In the rows, 128 means zero.
Facts:
zufli -ruzun-> brigur; zufli -ruzun-> trozum; zufli -ruzun-> vilek; zufli -ruzun-> trulak; grugos -ruzun-> klapa; grugos -ruzun-> zaplok; grugos -ruzun-> nistastes
grugos -ruzun-> mistuk; grinor -ruzun-> litrom; grinor -ruzun-> grizivos; grinor -ruzun-> tegron; grinor -ruzun-> febrodek; grinor -ruzun-> fodrudus; vure -ruzun-> mifli
vure -ruzun-> tedrir; vure -ruzun-> skitak; vure -ruzun-> febrodek; vure -ruzun-> klosto; vure -ruzun-> tromin; tadras -ruzun-> nubroskin; tadras -ruzun-> brimen
bebok -ruzun-> tafli; bebok -ruzun-> drunak; bebok -ruzun-> skenen; bebok -ruzun-> tribo; bebok -ruzun-> zezom; voklur -ruzun-> skedre; voklur -ruzun-> beklal
voklur -ruzun-> niska; pletrur -ruzun-> zaplok; pletrur -ruzun-> plevigros; pozal -ruzun-> gidom; pozal -ruzun-> plevigros; pozal -ruzun-> skenen; pozal -ruzun-> gasosem
pozal -ruzun-> bevin; pozal -ruzun-> gitam; basko -ruzun-> tusorik; basko -ruzun-> plinis; foton -ruzun-> skubar; stipokles -ruzun-> detrek; stipokles -ruzun-> gasosem
stipokles -ruzun-> drodro; stipokles -ruzun-> fibre; vadruk -ruzun-> treta; vadruk -ruzun-> plovi; klaskugol -ruzun-> fliti; klaskugol -ruzun-> peskar; klaskugol -ruzun-> gitam
skisavak -ruzun-> biklo; skisavak -ruzun-> kluzate; biskim -ruzun-> lubra; biskim -ruzun-> fiflim; biskim -ruzun-> plidrofe; biskim -ruzun-> driplu; biskim -ruzun-> nizagi
dridrom -ruzun-> skitak; dridrom -ruzun-> ploklus; dridrom -ruzun-> figru; dridrom -ruzun-> driplu; drepas -ruzun-> klukogu; drepas -ruzun-> skubar; drepas -ruzun-> plovi
drepas -ruzun-> tafo; drepas -ruzun-> tropetri; taplabrum -ruzun-> ploklus; taplabrum -ruzun-> suger; taplabrum -ruzun-> fifilus; drukur -ruzun-> nubroskin; drukur -ruzun-> tropetri
drukur -ruzun-> kluzate; rugikle -ruzun-> todruklo; rugikle -ruzun-> kekin; rugikle -ruzun-> bubar; sukol -ruzun-> nemosu; sukol -ruzun-> tafli; sukol -ruzun-> bepal
soga -ruzun-> grizivos; soga -ruzun-> febrodek; soga -ruzun-> fabrugel; soga -ruzun-> kletotruk; soga -ruzun-> kekin; drebuzam -ruzun-> tusorik; drebuzam -ruzun-> todruklo
drebuzam -ruzun-> lofa; drebuzam -ruzun-> skegro; drebuzam -ruzun-> kletotruk; drebuzam -ruzun-> biklo; drebuzam -ruzun-> brurer; drebuzam -ruzun-> gitam; brora -ruzun-> stogram
skiskolun -ruzun-> brigur; skiskolun -ruzun-> niska; skiskolun -ruzun-> treta; skiskolun -ruzun-> trozum; skiskolun -ruzun-> vinol; skiskolun -ruzun-> trobilol; skiskolun -ruzun-> zuplol
dredridak -ruzun-> skedre; dredridak -ruzun-> figru; dredridak -ruzun-> bevin; tava -ruzun-> lofa; tava -ruzun-> skenen; tava -ruzun-> bubar; kluzer -ruzun-> plinu
kluzer -ruzun-> tisik; kluzer -ruzun-> pidon; kluzer -ruzun-> kluzate; kledris -ruzun-> brigur; kledris -ruzun-> lagro; kledris -ruzun-> lovi; kledris -ruzun-> rinil
livipal -ruzun-> skegro; livipal -ruzun-> bevin; tridrok -ruzun-> suger; tridrok -ruzun-> gasosem; tridrok -ruzun-> plidrofe; zestoskas -ruzun-> gibrur; zestoskas -ruzun-> tubrekles
zestoskas -ruzun-> vinol; stedem -ruzun-> grokulel; stedem -ruzun-> drunak; stedem -ruzun-> trutril; stedem -ruzun-> zuplol; destun -ruzun-> litrom; pufal -ruzun-> fodrudus
pufal -ruzun-> tribo; pufal -ruzun-> peskar; vitrok -ruzun-> zifun; vitrok -ruzun-> febrodek; vitrok -ruzun-> gitam; stinu -ruzun-> skitak; stinu -ruzun-> vuklak
lagil -ruzun-> fiflim; lagil -ruzun-> tisik; lagil -ruzun-> suger; lagil -ruzun-> kekin; dogrufen -ruzun-> plinu; dogrufen -ruzun-> gasosem; dogrufen -ruzun-> tropetri
dogrufen -ruzun-> gitam; nestuk -ruzun-> stogram; nestuk -ruzun-> niska; nestuk -ruzun-> plevigros; nestuk -ruzun-> bruklek; stimik -ruzun-> lofa; stimik -ruzun-> klunus
geto -ruzun-> lubra; geto -ruzun-> detrek; geto -ruzun-> brimen; geto -ruzun-> nistastes; geto -ruzun-> tribo; pestak -ruzun-> nemosu; pestak -ruzun-> lagro
pestak -ruzun-> kovus; pestak -ruzun-> skitak; statruku -ruzun-> nubroskin; statruku -ruzun-> todruklo; statruku -ruzun-> fifilus; groklok -ruzun-> litrom; groklok -ruzun-> nemosu
groklok -ruzun-> brigur; groklok -ruzun-> plibul; groklok -ruzun-> tubrekles; groklok -ruzun-> peflu; susofal -ruzun-> nagi; susofal -ruzun-> grizivos; vomuk -ruzun-> klatu
vomuk -ruzun-> tubrekles; dibor -ruzun-> febrodek; dibor -ruzun-> tafo; dibor -ruzun-> plinis; dibor -ruzun-> griplon; flumom -ruzun-> fiflim; lizo -ruzun-> brimen
lizo -ruzun-> bogrol; lizo -ruzun-> trutril; lizo -ruzun-> tromin; lizo -ruzun-> moreben; nunak -ruzun-> grokulel; nunak -ruzun-> stogram; nunak -ruzun-> tedrir
nunak -ruzun-> fabrugel; nunak -ruzun-> zifam; kidri -ruzun-> klukogu; kidri -ruzun-> zezom; kidri -ruzun-> drodro; librir -ruzun-> tusorik; librir -ruzun-> brigur
librir -ruzun-> motelol; vuflum -ruzun-> gidom; vuflum -ruzun-> gibrur; vuflum -ruzun-> klatu; vuflum -ruzun-> lovi; trita -ruzun-> niska; trita -ruzun-> trozum
trita -ruzun-> mistuk; biflek -ruzun-> plibul; biflek -ruzun-> fipli; biflek -ruzun-> nizagi; febra -ruzun-> brogin; febra -ruzun-> klukogu; febra -ruzun-> zaplok
febra -ruzun-> grizivos; febra -ruzun-> kubri; kovus -simum-> 964; klosto -simum-> 668; zufli -simum-> 566; gasosem -simum-> 566; grugos -simum-> 964
grinor -simum-> 566; brurer -simum-> 566; mistuk -simum-> 566; vure -simum-> 566; tadras -simum-> 566; bebok -simum-> 668; nizagi -simum-> 668
fabrugel -simum-> 668; zifam -simum-> 668; plidrofe -simum-> 668; vuklak -simum-> 668; kubri -simum-> 964; voklur -simum-> 566; pletrur -simum-> 566
pozal -simum-> 964; figru -simum-> 566; detrek -simum-> 566; basko -simum-> 566; peflu -simum-> 566; foton -simum-> 668; tusorik -simum-> 566
stipokles -simum-> 566; fipli -simum-> 566; peskar -simum-> 668; klatu -simum-> 566; fiflim -simum-> 668; vadruk -simum-> 964; tafli -simum-> 668
motelol -simum-> 964; klaskugol -simum-> 566; skisavak -simum-> 566; zuplol -simum-> 964; skubar -simum-> 964; biskim -simum-> 668; klukogu -simum-> 566
dridrom -simum-> 964; bubar -simum-> 964; drepas -simum-> 668; brimen -simum-> 668; mifli -simum-> 566; tromin -simum-> 566; griplon -simum-> 566
todruklo -simum-> 964; taplabrum -simum-> 964; plibul -simum-> 566; tafo -simum-> 964; zezom -simum-> 964; nistastes -simum-> 964; zifun -simum-> 964
klunus -simum-> 566; drukur -simum-> 668; rugikle -simum-> 566; bogrol -simum-> 964; sukol -simum-> 964; soga -simum-> 566; grokulel -simum-> 964
drebuzam -simum-> 566; vilek -simum-> 964; bruklek -simum-> 668; plovi -simum-> 668; tisik -simum-> 566; brora -simum-> 668; kletotruk -simum-> 668
rinil -simum-> 566; grizivos -simum-> 566; skiskolun -simum-> 964; dredridak -simum-> 566; tava -simum-> 566; trulak -simum-> 964; plevigros -simum-> 566
febrodek -simum-> 566; plinu -simum-> 566; kluzer -simum-> 964; nubroskin -simum-> 566; gitam -simum-> 566; kledris -simum-> 566; livipal -simum-> 566
tropetri -simum-> 964; lofa -simum-> 566; biklo -simum-> 668; trozum -simum-> 566; nemosu -simum-> 566; skedre -simum-> 668; treta -simum-> 566
drodro -simum-> 668; tedrir -simum-> 964; klapa -simum-> 566; tridrok -simum-> 566; skegro -simum-> 668; zestoskas -simum-> 566; stedem -simum-> 566
destun -simum-> 566; gibrur -simum-> 566; tegron -simum-> 566; lovi -simum-> 668; niska -simum-> 964; pufal -simum-> 566; vitrok -simum-> 668
moreben -simum-> 566; pidon -simum-> 668; fibre -simum-> 668; stinu -simum-> 964; ploklus -simum-> 566; fifilus -simum-> 566; kluzate -simum-> 964
trutril -simum-> 566; lubra -simum-> 566; beklal -simum-> 668; lagil -simum-> 566; nagi -simum-> 566; dogrufen -simum-> 566; nestuk -simum-> 566
stimik -simum-> 566; suger -simum-> 668; geto -simum-> 964; tribo -simum-> 668; pestak -simum-> 566; skenen -simum-> 964; statruku -simum-> 566
groklok -simum-> 566; bepal -simum-> 668; kekin -simum-> 566; plinis -simum-> 668; stogram -simum-> 566; tubrekles -simum-> 964; susofal -simum-> 566
fodrudus -simum-> 964; vomuk -simum-> 964; drunak -simum-> 668; dibor -simum-> 964; skitak -simum-> 566; vinol -simum-> 566; flumom -simum-> 566
zaplok -simum-> 964; lizo -simum-> 964; nunak -simum-> 668; brogin -simum-> 566; driplu -simum-> 566; bevin -simum-> 566; kidri -simum-> 668
librir -simum-> 566; gidom -simum-> 668; trobilol -simum-> 668; vuflum -simum-> 668; brigur -simum-> 566; lagro -simum-> 964; trita -simum-> 964
biflek -simum-> 668; litrom -simum-> 566; fliti -simum-> 668; febra -simum-> 668

Known rows:
skisavak: [113  92 113 153 149 143 139 132 148 102 143 142 125  73 135 118 189 124
 162 151 156 157 109 174 143 107 131 106 146 131 118 122]
bevin: [137 150 145 131 131 105 128 125 169 133 139 150  91 110 124 135 137 133
  94 131 132 128 137 114 130 199 142 137 121 124 153 147]
treta: [110 140 148 103 128 152 102 136 173 133 149 132 115 137 140 151  96 112
 130 107 130 125 151  99 128 141 155 148 122 126 132 111]
motelol: [146 135 162  96 138 130 118 165 124 147 128 113  73 134  92 139 134 103
  98  80 110 116 132 108 137 133 134 118 173 112 111 162]
zestoskas: [114  80  78 110 153 176 120 151 137 121 138 104 168 131 161 114 168  98
 160 124 134 124 119 178 146  78 153 138  96 128 105 122]
fodrudus: [166 143 158 112  94 111 118 126  93 133 107  98 139 146 113 127 107 104
 101 110 140 112 138 133 133  95 118 137 156 108 132 134]
trita: [ 96 101 103 113 170 193 135 191 102 122  97 106 153 149 111 112 143 105
 127 110 151 135 121 141  91  91  92 118 110 157 116 115]
stogram: [158 125 155 137 137 154 127 132 118 122 145 108 174 110 165 156  90 118
  99 141 155  95 167 108 138 125 179 159 123 165 119  98]
grizivos: [148 124 150 113  93  73 109 108 140 132 148 142  79 120 132 110 133 123
  67 120 140 128 162 121 150 189 128 152 104 127 142 127]
trobilol: [116 140 127 115 149 139 123 157 121 131 147 102 126 173 144 190  93 111
 140 131  83 118 144 107 121 144 135 121 137 148 131 126]
fibre: [108 172 140 138 107  89 126 114 126 133 143 143 130 162 129 168  92 130
 135 147 109 136 121 120  86 143  96 123 145 103 159 111]
lubra: [124 164 142 151 109 116 112 116 139 149 129 147 151  97 144 151 100 132
 128 149 135 108 156 136 124 111 143 149 122 110 150  99]
tisik: [159 154 131 161 133 105 122 119 165 146 142 148 111  73 126 155 123 118
 139 146 133 122 151 139 143 124 145 126 154 117 145 113]
drepas: [ 75 106  97 112 102 128 131 119 134  83 166 155  77 173 108 112 155 161
 171 116 110 173  89 146  95 147  78  89 137 137 112 125]
skubar: [ 80 166 182  68  72 146  99 117 164 112 152 174  73 150  83 113  82 137
 139  52 121 143 130  94  90 127  91 123 181 144 116 131]
tafli: [121 153 135 117 109 108 125 109 120 147 127 108 147 187 129 150  86 150
 130 127  80 112 108 109 117 145 142 136 128 109 151 147]
gidom: [159 151 123 139 144 146 129 131 121 143 145  98 157 179 130 173  93 105
 134 128  91 118 132 120 154 111 147 108 156 111 113 121]
gasosem: [135 153 152 134 116 102 112 120 160 139 145 154 115 106 132 136 114 124
 118 130 138 126 141 131 131 153 138 140 127 108 144 114]
drunak: [127 155 153 127 111  92 130 118  94 128 132 106 144 151 147 171  89 137
 140 134  91 115 112  94 102 148 135 117 128 117 120 137]
moreben: [ 96 125 192 142 107 111 136 105 116 126 129 107 178  77 198 152  96 128
 144 151 106  93 133  85  97 111 190 156 110 109 108 133]
stinu: [126  86  86 129 128 185 173  98  96 158  37 149 105 119  58  52 134 212
 139 115 121 152 105  92 135  98 100  99 106 191 117 153]

Rows:
No name comes twice in this set of rows, the named rows included.
[103 105  89 162 147 135 151 129 127 104 148 141 148 131 126 135 151 122
 181 141 131 153  98 158 109  97  95  83 166 149 109 129] : drukur
[ 76 100 139 116 131 148 164 146  82 100  92 104 174  88 136 106 153 138
 157 135 143 117  91 119  72  73 120 119 114 128  94 145] : lizo
[198  99 124 117  47  26  95  75  82 118 179 107  66 133 123  90 130 129
  45 111 169 134 183 148 186 181 117 170 120 143 120 122] : nagi
[116  88  81 122 150 176 132 113 143 137 105 142 165 124 143  87 143 166
 172 141 121 128 105 155 156  82 147 129  87 142 109 118] : pestak
[123  98  92 141 129  97 148 114 100  90 142 115  97 156 101 113 180 149
 155 133 110 141 112 153 118 160  92  96 127 140 122 148] : vitrok
[106  95 129 109 111 135 142 131 115 102 124 143  90 128  90  73 168 120
 150  97 150 151 112 132 108 100  95 110 149 151  95 131] : dibor
[108  76  71 157 174 152 155 140  49  84 135  83 181 131 166 155 126 113
 150 174 134 144 121 145 116  87 126 101 119 204  94 104] : brora
[164 132 135 145 140 196 173 138 155  82 123 160 213 168 141  94 217 132
 125 145 174 177  26 175 141 184 146 153 136 125 149 150] : stimik
[203 182 192 141 115 175 162 124 165 126 116 157 217 184 129 133 177 140
  94 135 158 146  20 135 171 243 178 176 173 100 171 175] : klunus
[130 153 137 120 119 113  91 144 148 136 138 138 145 134 158 150  90 134
  81 139 159 110 158 120 105 172 125 167  91 126 164  97] : klapa
[ 93 123  95 119 135 175 123 172  82 111 104 117 204 148 131 107 115  96
 115 132 184 139 118 154  78  52  88 142 105 157 113  82] : grugos
[ 86  97 103 137 153 172 144 130 117  97 142 109 194 103 184 115 143 130
 160 164 149 126 116 146 114  85 152 133  89 155  92 109] : stedem
[135 144 124 125 130  90 108 100 160 167 129 142 108 118 116 135 120 133
 107 126 111 111 154 130 160 124 154 143  92  78 151 136] : plibul
[161  60  66 128  84 103 105  89  75  92 161 112 139 138 142  61 158 127
 103 128 182 141 159 190 163  98 117 148  93 168  91  99] : susofal

Now the same objects, written a new way:
Known rows:
febrodek: [159 155 115 110 141 121  97 112 124 130  97 124 160 146]
librir: [ 77 159 139 158 174 122 163 146 129 113 133 149 144 117]
zufli: [102 170 131 160 167 137 179 126 136 125 143 147 124 103]
nestuk: [106 184 144 158 177 158 176 142  92 170 142 132 129 129]
brogin: [164 154  86 126 128 137  95  83 121 162  73 100 142 162]
drebuzam: [ 69 151 148 145 188 109 157 157  93 119 130 135 164 133]
kekin: [139 142 115 103 150 103  90 127 128 108 109 130 173 150]
fipli: [142 140 135 120 110  69  36 140 172  63 109 195 187 115]
gidom: [166 164  73  87 127 105 135 121 168  98 117 122 140  90]
tafli: [161 177  83  92 119 105 117 122 149 125 111 123 146  97]
brimen: [174 180  85  88 130 113 105 139 116 150 114 117 156 116]
vitrok: [ 93 175 105 142 157 112 168 165  99 160 129 120 149 110]
fabrugel: [171 185  82  86 134 128 127 125 120 158 115 102 141 118]
plinis: [158 158  64  93 129 107 133 104 142 130  91  96 145 120]
tribo: [160 170  78  93 127 108 112 124 128 142 103 113 149 116]
vuflum: [101 181 100 142 147 105 182 154 152 117 141 149 122  69]
trita: [ 96 150 128 140 168 170 158 134 119 191 151 109  82 103]
kluzate: [121 105 105  82 153 118  81 122 135 137 110 103 145 137]
kovus: [150 132 119  83 128 127  72 128 173 128 148 143 118  94]
grugos: [ 95 146 126 151 162 170 151 133 102 221 138 102  96 116]
dibor: [ 76 129 128 144 162 153 139 137 103 194 124 101 111 128]

Rows:
No name comes twice in this set of rows, the named rows included.
[137 121 100  79 151 135  98 116 149 148 123  97 128 124] : skenen
[137 110  97  92 138 129  80 104 133 158  98  95 127 142] : tropetri
[ 83 160 142 173 154 111 139 149 118 134 128 162 146 112] : destun
[183 187  72  74 143 145 162 112 145 138 130 104 117  91] : beklal
[129 139 111  88 163 109 116 116 138  87 105 122 172 153] : brurer
[ 97 140 126 140 168 159 155 136 134 180 150 119  90  93] : skiskolun
[119 205 110 135 160 145 178 165  85 201 145 115 129 100] : nunak
[101 172 138 168 168 149 155 136  85 175 124 128 135 140] : pletrur
[ 85 134 109 156 155 157 153 119 120 200 123  99  94 121] : vadruk
[174 156 121  83 142 164  73 132 109 207 133 103 121 126] : bogrol
[ 77 131 138 135 175 146 141 154 116 175 144 118 116 111] : pozal

